Below is a small trained network, with its code and all its weights. Each question gives an input and a target symbol and asks what happens when units are switched off, that is, made to give their printed mean instead of their output.

import numpy as np


def w(rows, s, z=0):
    codes = np.array(rows[::2]) - 128.0
    scale = np.full(codes.shape[1], s)
    scale[-1] = z or s
    return codes * scale


def norm(h):
    return h / np.sqrt((h * h).mean(-1, keepdims=True) + 1e-5)


def f(y):
    return y / 2 * (1 + np.tanh(0.7978845608 * (y + 0.044715 * y**3)))


def softmax(a):
    e = np.exp(a - a.max(-1, keepdims=True))
    return e / e.sum(-1, keepdims=True)


def log_softmax(a):
    a = a - a.max(-1, keepdims=True)
    return a - np.log(np.exp(a).sum(-1, keepdims=True))


def net(x, mask):
    ids = ['αβεθξτφ'.index(c) for c in x.split()]
    T = len(ids)
    res = E[ids] + P[:T]
    u = 0
    for l in range(2):
        q, k, v = (norm(res) @ M[l].T for M in (Q, K, V))
        z = softmax(np.where(np.tri(T) > 0, q @ k.T / 2**0.5, -1e9)) @ v
        res = res + np.where(mask[u], z, O[l][:, -1]) @ O[l][:, :-1]
        u += 1
        y = f(norm(res) @ A[l][:, :-1].T + A[l][:, -1])
        res = res + np.where(mask[u : u + 8], y, B[l][:, -1]) @ B[l][:, :-1]
        u += 8
    return log_softmax(norm(res)[-1] @ U[:, :-1].T + U[:, -1])


Q, K, V, O, A, B = {}, {}, {}, {}, {}, {}
E = w([
[63,91,118,106,55,102,98,79,105,148],'α',
[91,122,118,138,194,211,139,43,106,164],'β',
[184,135,139,167,75,172,146,176,122,176],'ε',
[167,39,87,113,117,181,190,85,179,101],'θ',
[101,88,174,121,215,123,151,189,196,45],'ξ',
[110,148,9,196,162,87,143,187,141,144],'τ',
[86,107,172,190,78,61,253,135,98,110],'φ',
],0.022)
P = w([
[136,235,160,116,117,68,124,70,1,94],'0',
[139,130,92,181,97,116,131,116,146,113],'1',
[108,81,76,187,115,122,134,154,131,160],'2',
[130,107,96,173,113,138,141,130,149,138],'3',
[114,80,99,173,123,138,152,119,133,150],'4',
[105,110,111,154,108,175,163,112,167,143],'5',
[110,67,103,148,150,144,154,114,153,138],'6',
[110,83,109,125,134,141,164,118,158,144],'7',
[105,80,109,133,119,190,174,116,177,139],'8',
[93,91,110,102,117,220,201,100,176,108],'9',
],0.015)
Q[0] = w([
[204,248,144,56,163,107,76,155,105,98],'0.h0',
[139,136,135,138,98,121,173,161,129,123],'0.h0',
],0.12)
K[0] = w([
[59,25,105,222,91,189,189,236,255,247],'0.h0',
[180,213,160,119,101,145,63,154,89,123],'0.h0',
],0.087)
V[0] = w([
[157,245,19,184,80,126,36,134,48,217],'0.h0',
[35,129,127,136,207,12,132,181,147,40],'0.h0',
],0.012)
O[0] = w([
[79,131,62,150,83,219,158,159,80,59,254],'0.h0',
[59,95,127,107,180,116,153,246,156,191,83],'0.h0',
],0.013,0.0006)
A[0] = w([
[126,159,159,118,143,137,72,28,174,147,136],'0.n0',
[194,164,175,158,75,188,72,188,103,184,253],'0.n1',
[157,114,38,155,97,152,54,115,153,149,130],'0.n2',
[41,79,125,114,22,88,11,110,130,143,98],'0.n3',
[122,117,201,175,199,135,60,177,151,4,109],'0.n4',
[93,127,139,133,216,227,110,47,130,177,79],'0.n5',
[79,165,132,69,142,115,42,85,76,115,107],'0.n6',
[130,29,155,126,97,155,200,70,174,150,207],'0.n7',
],0.03,0.0053)
B[0] = w([
[165,55,43,107,156,94,179,139,118,168,218],'0.n0',
[171,131,182,141,60,199,159,128,172,181,137],'0.n1',
[151,109,61,73,147,142,205,124,83,175,175],'0.n2',
[44,96,140,64,81,102,125,100,126,176,147],'0.n3',
[96,115,170,74,175,117,152,171,182,139,140],'0.n4',
[78,109,184,192,156,185,110,82,116,138,158],'0.n5',
[154,167,137,103,132,151,62,133,109,133,141],'0.n6',
[149,2,138,140,106,126,107,165,99,90,254],'0.n7',
],0.027,0.031)
Q[1] = w([
[191,254,154,193,172,75,32,62,141,109],'1.h0',
[128,167,124,99,123,119,84,121,110,67],'1.h0',
],0.077)
K[1] = w([
[124,2,97,145,145,159,138,151,198,118],'1.h0',
[145,115,108,140,140,122,102,105,124,145],'1.h0',
],0.082)
V[1] = w([
[134,113,103,182,234,237,62,160,174,166],'1.h0',
[79,149,118,51,116,167,3,108,105,169],'1.h0',
],0.028)
O[1] = w([
[116,111,100,145,161,181,194,66,253,120,1],'1.h0',
[73,97,118,57,116,94,171,64,175,213,20],'1.h0',
],0.015,0.016)
A[1] = w([
[183,214,172,53,190,130,176,99,105,42,46],'1.n0',
[144,152,129,74,141,131,144,45,64,12,25],'1.n1',
[145,230,8,159,155,63,112,123,122,181,252],'1.n2',
[142,123,127,77,72,97,138,55,207,69,20],'1.n3',
[192,156,69,80,150,36,38,36,150,131,33],'1.n4',
[159,123,136,78,107,117,148,43,216,59,67],'1.n5',
[119,131,118,237,87,19,253,58,134,120,193],'1.n6',
[142,190,150,120,109,73,218,97,150,131,27],'1.n7',
],0.029,0.0042)
B[1] = w([
[117,177,149,166,143,113,163,98,218,164,136],'1.n0',
[162,108,234,104,96,170,139,117,245,175,168],'1.n1',
[64,100,64,182,111,166,209,169,165,120,235],'1.n2',
[144,112,156,133,186,118,133,118,32,173,164],'1.n3',
[153,99,81,102,125,128,98,85,152,78,181],'1.n4',
[132,177,140,229,182,141,5,60,148,96,173],'1.n5',
[120,136,213,149,94,154,64,136,92,24,255],'1.n6',
[72,170,159,110,117,145,98,183,144,138,142],'1.n7',
],0.026,0.006)
U = w([
[40,134,112,58,64,96,104,113,108,162,68],'α',
[115,152,156,200,253,187,117,71,70,179,77],'β',
[226,178,177,149,46,170,183,148,179,168,117],'ε',
[236,76,35,84,162,100,117,128,142,70,173],'θ',
[132,144,175,86,227,78,147,211,230,109,102],'ξ',
[55,163,23,169,128,175,162,202,140,63,26],'τ',
[112,180,202,203,79,39,119,179,68,53,254],'φ',
],0.0042,0.0019)

Each question gives the input, a string of symbols that net reads in full, and the target symbol t.
The units are the heads (2 rows each of Q, K, V and O) and the neurons (one row each of A and B). Each row of codes is followed by its name. A weight is (code - 128) times the scale printed after its matrix; where a second scale follows, it is the last column's (O, A, B and U).
mask holds one flag per unit, layer by layer, with each layer's heads first. A switched-off unit (its flag False) gives its mean, the last column of its rows in O or B, instead of its output. The means were averaged over made-up inputs and are rounded, as every weight is.
A unit's drop is (log p(t) with every unit on - log p(t) with that unit switched off) / (log p(t) with every unit on - log p(t) with every unit switched off).
The circuit of an input: a set's keep is (log p(t) with only the set's units on - log p(t) with every unit switched off) / (log p(t) with every unit on - log p(t) with every unit switched off). Starting from the 12 units with the biggest drops (on a tie, the unit counted first), units are removed one at a time, each time the one whose removal leaves the highest keep (on an exact tie, the one counted first), for as long as the keep stays at least 0.8.
units of the circuit, in order: the units of the circuit, biggest drop first
most important unit: the unit with the biggest drop
top k neurons: the k neurons with the biggest drops, biggest first
top k neurons in layer l: the k neurons of layer l with the biggest drops, biggest first
drop of u: that unit's drop, to one decimal
input τ τ θ φ θ ξ, target τ: units of the circuit, in order	[0.h0; 0.n7]
input β φ θ ε θ α α, target α: units of the circuit, in order	[0.n3]
input φ θ τ φ θ β α φ φ ε, target φ: top 2 neurons	[0.n7; 0.n0]
input α ξ α α ξ τ φ θ θ θ, target α: top 3 neurons	[0.n0; 0.n6; 0.n3]
input τ θ ξ φ ε φ β θ θ φ, target τ: top 2 neurons	[0.n7; 0.n0]
input τ θ τ ε, target ε: top 2 neurons in layer 0	[0.n1; 0.n7]
input β τ φ τ θ θ, target β: top 2 neurons in layer 0	[0.n6; 0.n0]
input ε β θ φ φ τ τ, target ε: top 2 neurons in layer 1	[1.n1; 1.n0]
input τ θ θ ξ, target ξ: top 3 neurons	[0.n4; 0.n7; 0.n0]
input α β α φ τ τ α φ φ ξ, target α: units of the circuit, in order	[1.h0; 0.h0; 0.n0; 0.n7]
input ε α φ ξ θ θ ξ τ β, target ε: units of the circuit, in order	[0.h0; 1.n1; 0.n0]
input β ε τ φ φ τ θ θ, target β: top 4 neurons	[0.n6; 1.n5; 0.n0; 1.n3]
input ε φ φ φ τ θ ξ θ τ, target ε: units of the circuit, in order	[0.h0; 1.n1; 0.n7]
input φ θ τ θ, target φ: top 4 neurons in layer 0	[0.n0; 0.n5; 0.n2; 0.n7]
input ξ θ τ φ, target ξ: top 3 neurons	[0.n0; 0.n7; 0.n5]
input β ε θ θ β φ θ ξ, target β: most important unit	1.h0
input ε θ α φ φ θ θ φ θ ε, target ε: top 2 neurons in layer 0	[0.n0; 0.n7]
input φ τ α τ φ θ θ β τ, target φ: units of the circuit, in order	[1.h0; 0.n0]
input φ ξ τ φ φ θ τ φ ε α, target φ: units of the circuit, in order	[0.n0; 0.n2; 0.h0]
input φ θ θ, target φ: top 4 neurons	[0.n0; 0.n5; 0.n7; 0.n2]
input ξ τ θ θ θ τ, target ξ: units of the circuit, in order	[0.h0; 1.h0]
input τ θ θ θ ε θ α θ, target τ: top neuron	[0.n0]
input φ φ β, target φ: drop of 1.h0	0.6
input α θ φ φ α, target α: drop of 0.n3	0.1
input β θ τ α φ θ φ, target β: drop of 1.n6	-0.2
